Below is a small trained network, with its code and all its weights. Each question gives an input and a target symbol and asks what happens when units are switched off, that is, made to give their printed mean instead of their output.

import numpy as np


def w(rows, s, z=0):
    codes = np.array(rows[::2]) - 128.0
    scale = np.full(codes.shape[1], s)
    scale[-1] = z or s
    return codes * scale


def norm(h):
    return h / np.sqrt((h * h).mean(-1, keepdims=True) + 1e-5)


def f(y):
    return np.maximum(y, 0)


def softmax(a):
    e = np.exp(a - a.max(-1, keepdims=True))
    return e / e.sum(-1, keepdims=True)


def log_softmax(a):
    a = a - a.max(-1, keepdims=True)
    return a - np.log(np.exp(a).sum(-1, keepdims=True))


def net(x, mask):
    ids = ['βδζηθλξπστφψ'.index(c) for c in x.split()]
    T = len(ids)
    res = E[ids] + P[:T]
    r = norm(res)
    for j in range(3):
        rows = slice(4 * j, 4 * j + 4)
        q, k, v = (r @ M[0][rows].T for M in (Q, K, V))
        z = softmax(np.where(np.tri(T) > 0, q @ k.T / 4**0.5, -1e9)) @ v
        o = O[0][rows]
        res = res + np.where(mask[j], z, o[:, -1]) @ o[:, :-1]
    y = f(norm(res) @ A[0][:, :-1].T + A[0][:, -1])
    res = res + np.where(mask[3:27], y, B[0][:, -1]) @ B[0][:, :-1]
    return log_softmax(norm(res)[-1] @ U[:, :-1].T + U[:, -1])


Q, K, V, O, A, B = {}, {}, {}, {}, {}, {}
E = w([
[129,69,192,173,105,102,65],'β',
[88,156,182,139,167,32,114],'δ',
[44,132,166,52,108,160,43],'ζ',
[36,241,136,145,198,88,139],'η',
[167,116,216,116,153,168,141],'θ',
[68,107,153,129,110,126,205],'λ',
[114,184,254,135,94,65,100],'ξ',
[74,154,177,17,197,115,122],'π',
[121,121,135,156,215,145,67],'σ',
[179,111,108,151,65,233,122],'τ',
[41,202,221,88,84,183,35],'φ',
[40,179,157,185,97,68,58],'ψ',
],0.025)
P = w([
[118,254,158,82,156,9,124],'0',
[115,209,170,72,114,48,105],'1',
[113,187,175,68,112,66,111],'2',
[108,183,168,73,103,97,107],'3',
[104,174,169,81,108,105,110],'4',
[100,165,168,87,109,115,111],'5',
[96,156,168,96,115,124,111],'6',
[95,149,169,109,125,133,117],'7',
[77,140,172,114,125,142,123],'8',
[89,136,166,130,139,154,121],'9',
[73,125,172,137,138,173,130],'10',
[72,117,173,150,147,183,132],'11',
[71,111,174,156,146,194,135],'12',
],0.015)
Q[0] = w([
[123,139,137,207,66,149,103],'head 1',
[130,140,51,44,200,129,176],'head 1',
[98,179,133,157,132,175,119],'head 1',
[145,131,116,84,168,128,130],'head 1',
[30,150,242,127,114,139,112],'head 2',
[150,189,190,125,189,128,3],'head 2',
[124,105,128,122,110,124,162],'head 2',
[180,85,12,107,102,84,163],'head 2',
[121,103,203,48,143,172,125],'head 3',
[136,170,163,115,192,146,90],'head 3',
[172,117,12,143,106,60,116],'head 3',
[194,130,138,138,189,148,18],'head 3',
],0.017)
K[0] = w([
[120,61,152,210,130,158,118],'head 1',
[37,150,125,94,202,113,131],'head 1',
[128,158,126,162,165,165,142],'head 1',
[123,110,158,132,174,138,111],'head 1',
[127,25,112,197,137,185,163],'head 2',
[62,57,212,195,200,178,156],'head 2',
[128,156,127,117,110,130,120],'head 2',
[125,199,106,68,85,64,101],'head 2',
[151,39,106,95,99,154,150],'head 3',
[183,104,73,154,185,118,124],'head 3',
[78,182,148,88,194,79,91],'head 3',
[190,134,135,134,182,144,3],'head 3',
],0.017)
V[0] = w([
[228,153,50,153,164,162,148],'head 1',
[78,143,57,86,160,193,191],'head 1',
[102,159,42,104,84,106,127],'head 1',
[124,152,143,191,120,125,83],'head 1',
[153,145,168,178,165,133,42],'head 2',
[235,209,171,90,217,152,178],'head 2',
[210,72,110,137,66,134,158],'head 2',
[152,146,17,134,147,177,66],'head 2',
[187,137,30,147,111,157,130],'head 3',
[24,173,63,86,104,160,147],'head 3',
[127,224,2,220,104,95,175],'head 3',
[146,108,126,125,151,134,56],'head 3',
],0.01)
O[0] = w([
[99,184,96,150,2,40,168,69],'head 1',
[105,239,140,98,119,65,77,106],'head 1',
[147,130,121,188,112,147,129,127],'head 1',
[151,99,104,129,148,111,132,194],'head 1',
[205,84,195,198,245,84,141,229],'head 2',
[77,98,147,213,170,212,173,174],'head 2',
[8,129,163,75,92,81,135,97],'head 2',
[82,157,162,151,168,132,18,4],'head 2',
[90,149,157,17,173,69,124,175],'head 3',
[194,157,116,147,183,160,130,233],'head 3',
[192,123,173,55,96,188,46,3],'head 3',
[74,147,154,149,130,84,127,80],'head 3',
],0.0081,0.0033)
A[0] = w([
[183,164,90,86,84,152,150,91],'neuron 1',
[109,143,67,204,87,77,106,77],'neuron 2',
[92,75,154,126,149,64,110,95],'neuron 3',
[120,86,141,54,147,122,120,74],'neuron 4',
[136,195,134,139,140,114,163,107],'neuron 5',
[95,139,61,151,155,69,109,117],'neuron 6',
[139,133,111,155,106,182,90,128],'neuron 7',
[86,130,110,118,121,156,83,90],'neuron 8',
[110,150,53,133,146,104,196,96],'neuron 9',
[118,175,108,79,183,131,136,8],'neuron 10',
[105,135,27,113,192,143,80,89],'neuron 11',
[239,134,83,147,76,132,177,79],'neuron 12',
[122,86,135,166,76,74,161,133],'neuron 13',
[138,65,158,136,84,124,102,127],'neuron 14',
[148,174,71,194,121,85,153,131],'neuron 15',
[133,96,97,124,125,117,7,110],'neuron 16',
[114,153,123,175,98,110,105,80],'neuron 17',
[111,127,66,85,170,171,116,120],'neuron 18',
[220,174,57,163,114,137,176,133],'neuron 19',
[96,62,142,126,110,124,135,125],'neuron 20',
[136,127,97,110,152,71,86,135],'neuron 21',
[146,140,43,107,138,106,159,167],'neuron 22',
[227,162,92,135,95,165,139,115],'neuron 23',
[232,108,32,161,100,116,177,54],'neuron 24',
],0.021,0.014)
B[0] = w([
[152,116,158,178,189,143,120,238],'neuron 1',
[145,142,137,198,97,105,164,157],'neuron 2',
[152,89,99,145,150,72,87,208],'neuron 3',
[135,37,142,131,104,143,96,171],'neuron 4',
[141,84,85,129,136,108,150,192],'neuron 5',
[186,88,81,159,90,153,149,165],'neuron 6',
[85,131,92,75,153,91,107,224],'neuron 7',
[136,123,77,152,67,140,126,191],'neuron 8',
[88,118,74,94,113,132,130,170],'neuron 9',
[77,194,81,133,173,94,127,164],'neuron 10',
[131,186,181,162,96,119,137,159],'neuron 11',
[79,124,69,225,138,105,63,230],'neuron 12',
[79,147,82,82,101,138,113,213],'neuron 13',
[127,150,83,139,128,80,105,177],'neuron 14',
[136,89,207,119,136,166,156,184],'neuron 15',
[121,59,163,178,89,171,135,158],'neuron 16',
[146,111,83,151,134,141,169,160],'neuron 17',
[100,161,116,138,76,157,151,181],'neuron 18',
[79,113,125,141,110,51,43,247],'neuron 19',
[146,117,118,89,119,95,157,192],'neuron 20',
[116,130,63,107,141,148,114,185],'neuron 21',
[206,140,92,103,139,134,136,180],'neuron 22',
[134,119,137,42,56,138,212,253],'neuron 23',
[197,204,130,7,91,254,242,195],'neuron 24',
],0.018,0.0066)
U = w([
[72,120,70,165,116,97,4,119],'β',
[197,35,73,87,169,70,121,91],'δ',
[156,7,146,113,82,186,71,101],'ζ',
[140,202,80,152,184,101,149,110],'η',
[202,99,195,106,118,120,182,179],'θ',
[67,52,145,145,148,126,212,94],'λ',
[159,162,196,116,96,22,151,137],'ξ',
[127,100,135,41,192,168,77,114],'π',
[181,112,131,191,168,178,73,254],'σ',
[123,147,80,63,63,150,168,111],'τ',
[131,176,223,145,75,148,89,193],'φ',
[176,117,121,228,58,92,155,135],'ψ',
],0.016,0.0095)

Each question gives the input, a string of symbols that net reads in full, and the target symbol t.
The units are the heads (4 rows each of Q, K, V and O) and the neurons (one row each of A and B). Each row of codes is followed by its name. A weight is (code - 128) times the scale printed after its matrix; where a second scale follows, it is the last column's (O, A, B and U).
mask holds one flag per unit, heads first, then neurons. A switched-off unit (its flag False) gives its mean, the last column of its rows in O or B, instead of its output. The means were averaged over made-up inputs and are rounded, as every weight is.
A unit's drop is (log p(t) with every unit on - log p(t) with that unit switched off) / (log p(t) with every unit on - log p(t) with every unit switched off).
The circuit of an input: a set's keep is (log p(t) with only the set's units on - log p(t) with every unit switched off) / (log p(t) with every unit on - log p(t) with every unit switched off). Starting from the 12 units with the biggest drops (on a tie, the unit counted first), units are removed one at a time, each time the one whose removal leaves the highest keep (on an exact tie, the one counted first), for as long as the keep stays at least 0.8.
circuit, biggest first: the units of the circuit, biggest drop first
k most important neurons: the k neurons with the biggest drops, biggest first
which heads matter: for each layer, one digit per head in row order, 1 if its drop is at least 0.15 and else 0, layers parted by /
input λ ψ π τ τ θ β β π, target δ: circuit, biggest first -> [head 2]
input η θ η ξ π η π φ ψ λ δ τ, target τ: 4 most important neurons -> [neuron 12; neuron 19; neuron 3; neuron 8]
input π λ λ η, target τ: which heads matter -> 011
input λ λ δ τ τ η δ τ τ β, target δ: which heads matter -> 011
input τ ζ τ τ φ τ π λ ψ δ δ, target τ: which heads matter -> 110
input τ β ψ β η π σ τ λ λ η, target τ: 3 most important neurons -> [neuron 9; neuron 18; neuron 12]
input ζ θ δ τ τ ψ ψ θ ψ ψ θ λ, target τ: 3 most important neurons -> [neuron 13; neuron 1; neuron 12]
input η η η, target ξ: 2 most important neurons -> [neuron 23; neuron 19]
input τ ψ ζ φ ζ τ λ φ ξ ζ, target τ: 2 most important neurons -> [neuron 18; neuron 19]
input φ θ τ η δ, target δ: which heads matter -> 000
input τ τ θ, target λ: which heads matter -> 110
input η ψ τ τ σ η δ, target σ: which heads matter -> 010
input θ τ π φ, target φ: which heads matter -> 001
input λ τ τ ξ, target β: 3 most important neurons -> [neuron 23; neuron 24; neuron 3]
input π ψ η π, target η: which heads matter -> 101
input η θ ζ λ π θ, target λ: which heads matter -> 001
input λ β θ ξ τ τ θ ξ, target λ: 2 most important neurons -> [neuron 5; neuron 19]
input θ β φ τ η τ σ ψ φ ψ ψ, target σ: circuit, biggest first -> [head 2]
input π λ ζ φ θ ζ η τ θ, target θ: 2 most important neurons -> [neuron 12; neuron 19]
input ψ λ τ θ ψ δ, target δ: circuit, biggest first -> [neuron 3]
input η φ ψ ψ δ, target θ: 2 most important neurons -> [neuron 24; neuron 23]
input π δ ψ, target ζ: which heads matter -> 111
input λ ζ δ η λ ψ, target τ: which heads matter -> 011
input λ θ λ ψ δ θ ψ η ψ ψ ψ, target λ: which heads matter -> 010
input ζ η ψ ψ, target ζ: circuit, biggest first -> [neuron 16; head 1]
input τ τ σ ξ ψ ψ σ ψ τ τ ζ λ ξ, target τ: which heads matter -> 010
